[[112 113 126 136 126]
 [113 118 121 143 123]
 [113 121 120 140 120]
 [127 118 119 155 125]
 [113 119 118 138 123]]
|
[112 118 120 155 123]

[[142 126 101 113]
 [125 119 128 125]
 [118 115 132 115]]
|
[142 119 132]

[[125 141 136 137]
 [134 128 139 152]
 [114 143 124 113]]
|
[125 128 124]

[[128 132 138 132 136]
 [117 114 132 115 119]
 [114 120 131 104 118]]
|
[128 114 131]

[[144 153 153]
 [131 119 157]
 [135 140 136]
 [125 124 119]]
|
[144 119 136]

[[114 116]
 [118 122]
 [143 130]
 [106 119]
 [124 140]]
|
[114 122]

[[131 129 126 128 129]
 [108 140 128 145 127]
 [132 115 129 107 118]]
|
[131 140 129]
---
[[128 129 127]
 [127 129 101]
 [133 132 128]
 [133 132 114]
 [123 115 116]
 [126 137 133]
 [132 132 117]
 [125 126 126]
 [128 139 125]
 [128 133 136]]
|
[[128 133 136]
 [126 137 133]
 [133 132 128]
 [128 129 127]
 [125 126 126]
 [128 139 125]
 [132 132 117]
 [123 115 116]
 [133 132 114]
 [127 129 101]]

[[111 145 102]
 [129 127 128]]
|
[[129 127 128]
 [111 145 102]]

[[127 129 136 127 127 132 129 128]
 [128 125 139 142 129 120 128 128]
 [127 132 141 133 127 149 128 128]
 [129 123 110 112 128 119 128 128]
 [127 131 117 147 127 105 128 128]]
|
[[127 132 141 133 127 149 128 128]
 [128 125 139 142 129 120 128 128]
 [127 129 136 127 127 132 129 128]
 [127 131 117 147 127 105 128 128]
 [129 123 110 112 128 119 128 128]]

[[ 99 133 108 143 127 123 113 118 136]
 [105 126 115 152 131 127 122 124 124]
 [ 99 124 144 136 128 139 114 127 132]]
|
[[ 99 124 144 136 128 139 114 127 132]
 [105 126 115 152 131 127 122 124 124]
 [ 99 133 108 143 127 123 113 118 136]]

[[129 139 134]
 [143 140 138]
 [ 99 122 144]
 [129 128 127]
 [125 129 135]
 [128 129 129]
 [124 128 128]]
|
[[ 99 122 144]
 [143 140 138]
 [125 129 135]
 [129 139 134]
 [128 129 129]
 [124 128 128]
 [129 128 127]]

[[137 132 129 128 113 107 134 133 126 131 145]
 [119 140 136 126 122 113 127 122 117 121 138]
 [138 115 118 131 133 139 130 132 138 140 125]
 [122 139 135 126 120 111 129 123 118 124 140]
 [126 125 127 128 136 144 125 129 132 124 114]
 [127 141 137 126 114 109 130 132 121 117 136]]
|
[[127 141 137 126 114 109 130 132 121 117 136]
 [119 140 136 126 122 113 127 122 117 121 138]
 [122 139 135 126 120 111 129 123 118 124 140]
 [137 132 129 128 113 107 134 133 126 131 145]
 [126 125 127 128 136 144 125 129 132 124 114]
 [138 115 118 131 133 139 130 132 138 140 125]]

[[102 107 120 134 113 106 117 122 107 116 130 108]
 [128 128 128 128 128 128 128 128 128 128 128 128]]
|
[[128 128 128 128 128 128 128 128 128 128 128 128]
 [102 107 120 134 113 106 117 122 107 116 130 108]]
